Here is a tiny trained network, its code and every weight. The questions are about switching its units off for an input and a target symbol, where a switched-off unit gives its printed mean instead of its output.

import numpy as np


def w(rows, s, z=0):
    codes = np.array(rows[::2]) - 128.0
    scale = np.full(codes.shape[1], s)
    scale[-1] = z or s
    return codes * scale


def f(y):
    return np.maximum(y, 0)


def softmax(a):
    e = np.exp(a - a.max(-1, keepdims=True))
    return e / e.sum(-1, keepdims=True)


def log_softmax(a):
    a = a - a.max(-1, keepdims=True)
    return a - np.log(np.exp(a).sum(-1, keepdims=True))


def net(x, mask):
    ids = ['ΔΛΠΣΦΩβεζηξτ'.index(c) for c in x.split()]
    T = len(ids)
    res = E[ids] + P[:T]
    u = 0
    for l in range(2):
        q, k, v = (res @ M[l].T for M in (Q, K, V))
        z = softmax(np.where(np.tri(T) > 0, q @ k.T / 4**0.5, -1e9)) @ v
        res = res + np.where(mask[u], z, O[l][:, -1]) @ O[l][:, :-1]
        u += 1
        y = f(res @ A[l][:, :-1].T + A[l][:, -1])
        res = res + np.where(mask[u : u + 8], y, B[l][:, -1]) @ B[l][:, :-1]
        u += 8
    return log_softmax(res[-1] @ U[:, :-1].T + U[:, -1])


Q, K, V, O, A, B = {}, {}, {}, {}, {}, {}
E = w([
[104,159,113,224],'Δ',
[146,2,122,115],'Λ',
[201,170,116,40],'Π',
[106,112,116,196],'Σ',
[104,108,105,189],'Φ',
[129,164,142,46],'Ω',
[172,64,59,201],'β',
[120,182,44,219],'ε',
[146,212,173,73],'ζ',
[167,76,159,10],'η',
[103,109,117,196],'ξ',
[105,119,109,201],'τ',
],0.0069)
P = w([
[74,73,189,192],'0',
[143,107,11,99],'1',
[148,110,18,102],'2',
[170,108,41,105],'3',
[188,109,47,117],'4',
[198,102,42,105],'5',
[212,101,49,108],'6',
[232,105,58,118],'7',
[242,100,43,111],'8',
[249,97,48,119],'9',
[254,95,54,115],'10',
],0.0038)
Q[0] = w([
[206,99,93,117],'0.h0',
[141,121,99,113],'0.h0',
[53,160,165,139],'0.h0',
[254,86,85,111],'0.h0',
],0.0097)
K[0] = w([
[226,46,138,82],'0.h0',
[149,91,159,123],'0.h0',
[39,208,117,175],'0.h0',
[253,5,131,75],'0.h0',
],0.0057)
V[0] = w([
[189,109,58,116],'0.h0',
[187,83,100,106],'0.h0',
[254,78,70,85],'0.h0',
[160,70,125,103],'0.h0',
],0.0078)
O[0] = w([
[210,111,70,147,220],'0.h0',
[202,90,116,138,196],'0.h0',
[254,101,101,137,254],'0.h0',
[174,81,142,129,169],'0.h0',
],0.0092,0.0034)
A[0] = w([
[171,115,150,27,155],'0.n0',
[195,141,95,172,253],'0.n1',
[87,94,224,86,178],'0.n2',
[200,158,119,40,118],'0.n3',
[129,49,134,161,192],'0.n4',
[78,154,197,118,139],'0.n5',
[123,75,89,254,172],'0.n6',
[67,230,182,146,146],'0.n7',
],0.0084,0.0051)
B[0] = w([
[163,135,200,91,166],'0.n0',
[231,144,82,182,250],'0.n1',
[142,122,214,1,132],'0.n2',
[192,172,199,106,179],'0.n3',
[153,42,97,160,175],'0.n4',
[89,198,152,70,132],'0.n5',
[124,76,28,199,190],'0.n6',
[1,205,149,89,134],'0.n7',
],0.0072,0.013)
Q[1] = w([
[160,187,254,14],'1.h0',
[43,127,130,138],'1.h0',
[120,92,34,204],'1.h0',
[50,148,184,97],'1.h0',
],0.0093)
K[1] = w([
[5,137,134,117],'1.h0',
[160,186,81,130],'1.h0',
[231,112,128,136],'1.h0',
[102,168,106,124],'1.h0',
],0.011)
V[1] = w([
[143,2,93,161],'1.h0',
[130,211,76,208],'1.h0',
[144,36,66,202],'1.h0',
[123,97,188,43],'1.h0',
],0.0083)
O[1] = w([
[118,74,232,136,228],'1.h0',
[89,41,30,1,160],'1.h0',
[115,76,187,104,248],'1.h0',
[150,192,144,203,66],'1.h0',
],0.0092,0.011)
A[1] = w([
[205,157,218,137,224],'1.n0',
[96,117,2,151,21],'1.n1',
[187,122,119,146,254],'1.n2',
[141,207,43,147,76],'1.n3',
[115,74,191,180,113],'1.n4',
[149,178,155,185,8],'1.n5',
[121,92,97,23,125],'1.n6',
[122,91,96,25,121],'1.n7',
],0.0081,0.0047)
B[1] = w([
[10,129,136,87,238],'1.n0',
[185,39,204,38,164],'1.n1',
[68,140,82,129,252],'1.n2',
[138,60,141,157,190],'1.n3',
[139,163,133,193,224],'1.n4',
[162,158,215,129,160],'1.n5',
[158,202,140,138,225],'1.n6',
[155,197,140,140,225],'1.n7',
],0.011,0.015)
U = w([
[142,52,52,130,145],'Δ',
[62,47,173,132,52],'Λ',
[68,113,117,50,252],'Π',
[102,144,102,128,206],'Σ',
[92,135,105,109,241],'Φ',
[121,184,82,254,111],'Ω',
[127,104,181,7,31],'β',
[159,204,97,113,50],'ε',
[213,129,196,173,27],'ζ',
[92,175,163,139,25],'η',
[103,146,105,128,219],'ξ',
[98,143,90,125,239],'τ',
],0.0071,0.0038)

Each question gives the input, a string of symbols that net reads in full, and the target symbol t.
The units are the heads (4 rows each of Q, K, V and O) and the neurons (one row each of A and B). Each row of codes is followed by its name. A weight is (code - 128) times the scale printed after its matrix; where a second scale follows, it is the last column's (O, A, B and U).
mask holds one flag per unit, layer by layer, with each layer's heads first. A switched-off unit (its flag False) gives its mean, the last column of its rows in O or B, instead of its output. The means were averaged over made-up inputs and are rounded, as every weight is.
A unit's drop is (log p(t) with every unit on - log p(t) with that unit switched off) / (log p(t) with every unit on - log p(t) with every unit switched off).
The circuit of an input: a set's keep is (log p(t) with only the set's units on - log p(t) with every unit switched off) / (log p(t) with every unit on - log p(t) with every unit switched off). Starting from the 12 units with the biggest drops (on a tie, the unit counted first), units are removed one at a time, each time the one whose removal leaves the highest keep (on an exact tie, the one counted first), for as long as the keep stays at least 0.8.
units of the circuit, in order: the units of the circuit, biggest drop first
most important unit: the unit with the biggest drop
k most important neurons: the k neurons with the biggest drops, biggest first
k most important neurons of layer l: the k neurons of layer l with the biggest drops, biggest first
input β ζ Σ τ Ω Π ζ β ξ Π, target β: units of the circuit, in order	1.h0, 0.n6
input β τ Π Σ β Π η β Π, target β: units of the circuit, in order	0.n3, 1.h0, 0.n6
input η Ω ε ζ Π Π β ζ, target η: 2 most important neurons	1.n0, 1.n5
input Π Σ Δ Π η Φ, target Ω: units of the circuit, in order	1.h0, 0.n6, 0.n0
input Δ Ω η ε Φ Π, target Δ: 3 most important neurons	0.n7, 0.n6, 1.n3
input β ε ε Λ Σ η, target β: units of the circuit, in order	1.h0, 0.n6, 0.n3
input Π η Π Φ Σ η, target Π: most important unit	1.n0
input ε Λ ε η, target ε: 2 most important neurons	0.n6, 0.n0
input β ε Π β β η, target β: 4 most important neurons	1.n0, 0.n6, 0.n3, 0.n0
input β Δ ζ ε ζ η Π Π β, target ζ: 2 most important neurons	0.n4, 0.n1
input ε τ Λ β β β Π η, target ε: 2 most important neurons of layer 0	0.n6, 0.n3
input ζ Λ ξ Σ ε τ Π β ε, target ζ: 2 most important neurons	1.n0, 0.n1
input ζ Δ β Φ, target ζ: 4 most important neurons of layer 1	1.n0, 1.n2, 1.n6, 1.n7
input η Φ Λ Π, target η: 4 most important neurons	1.n0, 1.n5, 0.n2, 0.n1
input ε τ ε ε ε β ε ξ ε ε Π, target ε: 4 most important neurons of layer 0	0.n6, 0.n3, 0.n7, 0.n0
input Δ Δ Π Ω, target Δ: 2 most important neurons	0.n7, 0.n6
input ζ ζ ζ Φ Π Σ ε η, target ζ: 3 most important neurons of layer 1	1.n1, 1.n5, 1.n3
input β τ η β η η Λ Δ Δ, target Λ: most important neuron	0.n4
input Π ε β Λ τ Π, target Π: 3 most important neurons of layer 0	0.n6, 0.n3, 0.n1
input Λ ξ η ξ ε Π ξ Δ, target Δ: most important unit	0.n3
input Ω Φ ε ε β β Φ Ω τ β ε, target ζ: 2 most important neurons of layer 0	0.n6, 0.n1
input Π Δ Σ Λ Π τ ε Σ Λ Π, target Π: 4 most important neurons	1.n0, 0.n1, 0.n3, 0.n6
